Each row is followed by its class.
[ 184  156  157  170  379   58  -53 -328 -173  -54 -463 -136  132   72
  121   33   27   16  -19 -284  111 -219   80   99 -523 -181  111 -244
  157 -343 -323  307 -354  255   78]
Ren
[  71 -153   43   13  -12   62  -33 -136  171 -116  -44  -14   -1   85
   -8  185   11   81  -48 -249   57  249  141  174 -119   13 -164   47
 -120    8   81   80  -28  114  189]
Ren
[  52  -99  -88 -125 -146   57 -123  -42  134  -27   43 -105   71  187
  -31   73 -104  -14 -117 -199 -209  286  231  105  -70  -25  -35  118
   24  214  168   80    4   24  332]
Mil
[ 246   46   90   -6  274  210  112 -532  415  -17 -321  145 -175  -11
 -239  -79  345 -108 -151 -583  416   -5 -212 -373 -272 -224  107 -408
  150   36  281  229  165   38 -357]
Ren
[   0  413 -206 -163  156  -69    8 -351  -26  -88 -652  164   56 -178
  216 -206  739  340 -383 -614  -85 -183 -103 -543 -531  -60  -18 -343
  189 -116   93   87  -41 -163 -221]
Mil
[  55   66   48  -99  -65  -56  -77  103 -196   37   45  103   97 -129
   85   14  223   65  -66  141 -214 -259  -40 -141 -139  327  -56   97
 -144   76   69  101 -230  -61   91]
rada
[  54   16   60  -95  -43  -66  -64  120 -180   51   49  107   93  -75
  105   40  159   47  -54  231 -163 -204  -60  -52 -120  281 -122  138
 -152   59   65   96 -190  -13   87]
Fef
[ 155 -205  -66  -16  -15   32 -121  -25   25    0   22  -37   28   88
   45  109   -9   47  -31 -159  -56  225  160  140 -135  120 -141  118
  -40   28   23   62  -49   26  220]
zam
[  -7   64 -153    6  306 -104 -146 -224  355  104 -623  112 -124   35
 -102 -160  156  166 -244 -412 -234  568  252  -25  -56 -512  182 -366
  194 -237 -115  400  328 -243 -157]
Vuro
[ -79   -9   -5 -122 -301  154 -371   51  433  105  368  -48 -116 -115
 -123   74 -300   60 -139 -278 -251  611  504  343  226  -13  164   23
  129  603  130    3  173  -23  256]
rada
[-122  529  201 -248 -164 -199  -28  100  -33  -14  133  -52  115  -52
   72  -83  194  -21   67 -288 -289  -50  356  -75   75  124  316   16
  118  159 -183   67 -422 -109  405]
Mil
[  89  -76  -43  -71  -34   -9   23  -92   82  -51   50  -50   30  106
  -10   79  -48   29  -37 -111   19  163   87   98 -117   59 -120  100
  -30   56   90   14  -39   72  213]
Vug
[  38 -195 -116  -36  -55  -51  -18  -29   38    7 -115  -76   54  235
    2  139  -87  -17  -80  -51 -137  140   89   74 -154  -34 -191   79
  -32   64  102   86   25   52  192]
Ren
[  40   41   36  -92  -89  -41  -92  145 -151   26   99   99   77 -107
   89   18  146   61  -79  228 -199 -190  -28  -72  -68  302  -85  137
 -150   78   81   56 -145  -41   72]
Fef
[  60  -88  -18 -107 -187   22   42  -25  181 -151    8   29   84  112
    1   69  264   75 -123 -250 -106  274  170   47 -149   94  -86  107
 -101   47  237   47    0  -31  238]
zam
[  83  -63 -104   41  507  -11 -141 -276   47  140  -48 -205 -252  -62
 -265  165 -328 -188  177 -305   60  519  107  144   69 -837   64 -213
  236   33 -396  210  -53  128  -56]
Vuro
[-135  -35  -50  124 -133   98 -113   85   97  129   15 -203  -11   68
  -84    9 -222   14  -45  136 -221  413  307  269   69 -218  -97  105
  142  325  -53  179   86  140  142]
rada
[ 183   40  159 -209 -120  595   64 -266  239   -3  239    8 -146 -408
 -123 -117  465   79  -82 -228  125  168 -138 -226 -192  -73  462 -163
   80  292   40  304  157  398  -44]
Vuro
[ 132  -67  189  137  176  177 -103 -108  -95  -13 -242  -13   60   50
  227   57  211   31   49    6   27  -24  142  235 -291    0  -73   32
   53 -372 -111  285  -26  168  149]
rada
[  70 -153  155   52  266  122 -216 -127  -87  -95  -58 -107   -7  -15
 -249  132   51   80  177 -165  -15  -26   31   16   91  -37   97   -3
 -196 -254 -211  186 -438   78  153]
Vug
[-260   -7  179  -23   66 -311  -82   11  338  -42 -240  129   49   74
 -220 -102   60    8 -193 -375 -365    6   45 -244 -135  100 -243  -90
  -62  451  207  425  100  -21  156]
Kebo
[ 205 -121 -307  -36  217  -25 -209  -39 -494  131 -344 -466  135  216
  -55   30  144 -163  101  -84 -202  -52  127 -160 -444 -282   51   10
  272  -76 -294  390 -734   -6  237]
Vug
[ 112 -186 -128  -50  -53  -11 -103  -30  102  -22  -34   21    3   56
   -5  141  -27  102 -110 -273  -65  337  207  138 -180   29 -138   49
  -26  119   84   16  -55   15  187]
Mil
[  43   46   49  -94  -28  -44  -88  126 -180   47  103   67   98  -95
   93   41  138   29  -54  206 -241 -217  -41 -107  -55  270  -82  159
 -135   47   33   65 -236  -14   88]
Vuro
[-205   34   65 -249 -317  263  -56  212  243  136  206   20  144   65
  196  -78  333    5 -276  451 -515  120   14  -55  318   67  184  174
   30  173  374   -3  434   53 -104]
Fef
[ 130   60  236 -141   38  122 -113  -91  -50   42   27  -66  -55 -145
  -49   82  209  -99   30 -320 -235 -142   11 -267  -47   52  302  -71
  154  108 -190  163 -246  126   97]
Fef
[  59   13   53  -94  -63  -44 -118  108 -167   20   43   73  108  -90
   79   16  177   36  -79  177 -248 -227  -41 -126 -147  308  -71  133
 -134   57   51  116 -226  -50  131]
Ren
[-215   48  124  174    5 -327 -114  518   -5   43 -548  233  -64  209
  119 -282  -58   47 -206  264 -327  253  195  146  140 -220 -231  -47
   84 -260  -22  414  196 -268  -41]
Mil
[-299  206  185 -167  -24  -47  -35   20  630   79 -158  163  -16 -136
  -60   70  112   81 -270 -231 -301  249  315  139  360 -114  155  -81
 -160  186  302   72  257   66 -129]
Mil
[  81   21  -90  -69  -61   43   52 -123   57  -42 -106  -48   43  106
   20   86   42  121  -84 -165  -15  156   56   61 -183  -37 -147   14
  -31  100  129   17   19  129  228]
rada
[-262  171  -34  -72 -264  -60 -253 -280  367 -152  195   91  126 -368
  -86  -36  354  110 -303 -774 -431 -149  255 -677  -92  370  405  -54
 -265  236   78 -150  131 -477 -188]
Vug
[  48  -68  -27  -29  -98   -9  -11  -59  168  -62   83    3   51  129
   16   96   10   59  -67 -169  -40  280  178  207  -91  112 -159   99
 -103   97  166   10   27  -10  235]
varup
[ -75 -295 -356  -44  -35  161  -96   88   14  157 -314 -472 -124  289
 -200  384 -164  -78 -143 -248 -522  288   96  -32  237 -692  272 -105
  274  607  103   82   73  543  184]
varup
[-264   -6   70   27 -159  123   33   84  170  -67   30  -76   82  185
   74   75  -22   38   13    7 -115  323  329  343  187 -198 -109  225
   70  -25   27  112   85  145  160]
Kebo
[  11  -91  -84   -8  -60   47  -36  -82  147  -18  -43  -71   23  145
  -78   81  -60   68  -63  -90   -2  294  172  117  -83  -81 -136   60
  -12  108  116  116   71   50  153]
rada
[ 214   25 -207    2  406 -158 -305  -55 -300  355 -557  -30  106   53
    0 -335    1  206  -59  489  228  245 -108  -91 -584 -138 -275  -68
  433  -97 -359  490 -236 -186   -6]
fak
[  33   16   34  -94  -98  -52  -37  150 -204   41   70   85   63  -67
   74    2  137   36  -63  267 -195 -217  -75  -81  -82  287 -118  141
 -115   82   99  107 -132  -27   79]
rada
[  47   42   61  -75  -39  -23  -69   82 -163   17   74   80   82 -117
   96   48  175   51  -65  196 -177 -243  -65 -112  -99  287  -72  111
 -143   46   55   84 -198    3   73]
Vuro
[ -94  -29  -77   35   61 -110 -176  -99  246   82 -218   78   65  112
   33   90   96  110   -2 -400  -53  645  422  344 -156 -325 -149   -3
  156  100    7  200  -60 -165  253]
Vug
[  67   40   44  -88  -22  -49  -66   73 -129   26   41  117   64 -100
   63   12  160   42  -70  133 -176 -172  -46  -81 -105  259  -89   95
 -128   39   78   92 -193  -49   77]
Mil
[-107  116  -11 -111 -184  139 -173  127  182   42  123   67   83  199
   10  -85   30   85 -145   45 -145  617  439  442  113 -281   24  145
  174  172  177  145   40  -53  245]
Kebo
[-170  457 -104   16 -201  -58  128  237 -236  184  -97 -363   95   75
   91 -266   13 -144  -38  899 -139 -320 -106 -163  -64 -214  170  120
  309  -79 -185  160  -55   61  -66]
zam
[-306  -30    8  -30 -406  328  -14  159  305   -4  367 -196  -57   -8
 -107   30 -127   41   45  278 -148  522  214  225  492 -265  242  107
   54  350  109   10  419  155  127]
Vug
[  99 -175   54  -92   16 -212 -251  155  -72  178 -156  129   71  -57
  351   21  176  115 -134 -258 -387  339  257  144 -283  234   74  -30
   10   14  -98 -153  145 -253   38]
fak
[ 378 -138  -16   36   26  119  -57   18 -454   77 -281 -207   89  152
   37 -238  -37 -130  -43  240 -256 -429 -225 -419 -542  159  114  -48
  139 -188 -192  365 -224   -8  140]
varup
[-248 -243   65  190  -35 -281 -105  164 -105  208 -155   18  123  338
   91   35  -79 -103    8  664   16  139   48  178 -119  -13 -376  197
    2  -51   11  370  105 -253  -64]
Vug
[  26   46   35  -88  -57  -80  -52  105 -189   29   79  100   84 -101
   82   18  195   66  -55  178 -202 -198  -36 -112  -97  314 -115  135
 -153   49   44   96 -210  -60   94]
Vug
[  84   -3  -88  -70  -55   23   58 -140   87  -15  -44  -64   25   95
   47  108  101   71  -43 -206  -30  123   87   56 -157   47 -111   50
  -24    1   55   17  -13   71  149]
zam
[ 237   27 -352 -275  136 -140 -325   48 -278  186 -258 -210  -19  -24
  -78  -76  220  -63 -194 -446 -597  -13  333 -250 -350  -82  288 -115
  318  -12 -322  374 -624 -144  107]
zam
[ 118 -117  -68  -99  -36   17  -35 -120   76   12  -32 -101   26  120
  -35  100  -15   52  -36 -255  -82  220  141   45 -234   75 -159   64
   24  104   33  133  -78   59  210]
rada
[  68   49    4 -112  -29  -83  -55   93 -187   48   41   78   82 -113
   85   12  169   54  -49  176 -185 -239  -67 -117 -116  325 -100  117
 -126   41   17   90 -207  -41   68]
Fef
[  90 -174  -72  -54  -63   79  -82  -86   98  -41   38  -73   36  140
  -15  151  -12    8  -72 -150 -128  162  152   95 -102   80  -69   98
  -72   63  143   81   16   65  193]
Mil
[ 194  515 -307 -205  217  -11  101  -61 -289    2   29  -90   27  -21
  130   34  315  137  195 -428 -113 -191  135   71  183   83  174  -56
  209 -216 -268 -304 -339  204  312]
Fef
[-188  118   83  -86 -360  322   81  169   -3  -52  222 -169   65  176
   63  -69   23   20   10  163 -163  326  103  344  208 -206  115  164
  202  339  150  199  187  335  352]
Vug
[ 580  -89 -101 -349  193  166 -259  -68   14  216   98 -165 -153 -155
 -135  -37  -93  -15   61 -162 -146  106   15 -114   -2  355  243 -164
  311  370   15    7 -275   52  256]
fak
[ 125   53  127   15  154 -213    6  204 -294  107  -38   22  138   21
   99 -238  161  -17  192  326  -55  -75    2  172 -112  441  -76   90
   -2 -274 -159   59 -183 -226  102]
varup
[  56   19   49  -87  -85    0 -115  105 -130   -2  107   84   94 -117
   86   32  170   62  -82  151 -210 -204  -15  -98  -97  315  -50  143
 -156   99   86   67 -199  -12  131]
Ren
[ 305  -81   83  160  290   55 -200  -13   16   81 -150  119 -170   51
  -38 -118 -157   32  -99  -90  250  138   36  139 -175  -19  -31 -187
  229   15  -48  243 -100  125  -61]
Mil
[-222   36   80 -116 -146   83  -62   21  296  -75  247    7  112  180
 -131   15   14  117  -89  -31 -131  506  299  231  312 -113  -14  178
   27  348  256   82   -5   22  215]
varup
[  14 -168  -77 -101  -66    0  -48 -121  192  -76  -33  -11   68  185
  -40  106  -63   64 -140 -194 -131  185  130   20 -123    1  -91  105
  -72   87  190   66   53    5  186]
Kebo
[ -75  -89   11  -41 -161  142 -150  -84  292 -102  -19  -98  -12   29
  -93   51  -59   26  -75 -367 -254  339  354  -20   77 -156  201  -76
   52  111   88   96   89 -127  123]
Vug
[  86 -512  264   37  169  222  -53 -135   55 -101 -134  -13 -178 -110
 -139   59 -173  -12  -34 -236  -51   15 -169 -173  -82  -73   52 -242
 -116  -86 -154  213  284  277 -109]
rada
[  77   18   49 -106  -63  -12  -86   96 -164  -18   84  112  101 -113
   87   29  187   62  -75  122 -206 -233  -50 -109 -129  305  -42  116
 -134   49   81   39 -219  -24  110]
Ren
[ 128  240 -156 -247 -130   58   33   98 -310 -110   88 -256  112  230
 -129 -336 -235  -68  -52  271 -188 -289  -76 -329  -47   42  192  143
  290   80   -7   76  -74   60  299]
fak
[ -19   81 -357 -316   21  -64   55  155  -23 -121  -62   54   14   71
 -140 -230  233  176 -189 -126 -236  -91  -67 -564  171   88   81  -99
  353  364  334   62   71   14    9]
Vug
[-200  123   54  -89 -352  202  -94  230  215  -45  328   24  128  169
   22  -61  181  174 -125  102 -217  521  390  354  225  -28    1  256
  -23  385  298   38   48   92  287]
fak
[  30   64   26  -91 -100  -59  -53  169 -193   41  111   81   95 -112
   93    1  207   64  -64  276 -208 -186  -37  -92  -65  281  -84  173
 -151   71   63   48 -205  -55   75]
zam
[-164  -71   31  111 -145  169  -75   -4  300 -103 -161  -26   -8  112
   -7   57 -124  193 -118  -94   39  407  243  193   46 -284   -2  -89
   94  147  145   92  213   98   95]
varup
[ 565    8 -147   56  101   91 -416   83 -507   96 -101 -405   39  -45
  -66  -33  112 -114   50   78 -176    7  142 -141 -497   76  279  -85
  243  -11 -343  171 -662  -70  414]
Vug
[  52  107   51 -105  -34  -57  -21   79 -202   31   70   97   85 -105
  113   25  207   69  -65  147 -206 -233  -54 -120 -115  275  -98  118
 -147   29   26   78 -245    0  100]
Vug
[   6   50   58  -70  -29  -76  -73  135 -192   22   46   87  103  -74
   97   24  167   41  -70  268 -186 -238  -54  -97  -85  256 -120  138
 -136   39   65  114 -214  -22   80]
Vuro
[ -83  176 -149 -309 -288  322 -317   71   63  -42  443 -204  114 -197
 -353 -301  339  127 -196  -93 -280  236    4 -279   57    8  427  120
  148  699  143  211 -214   94  268]
zam
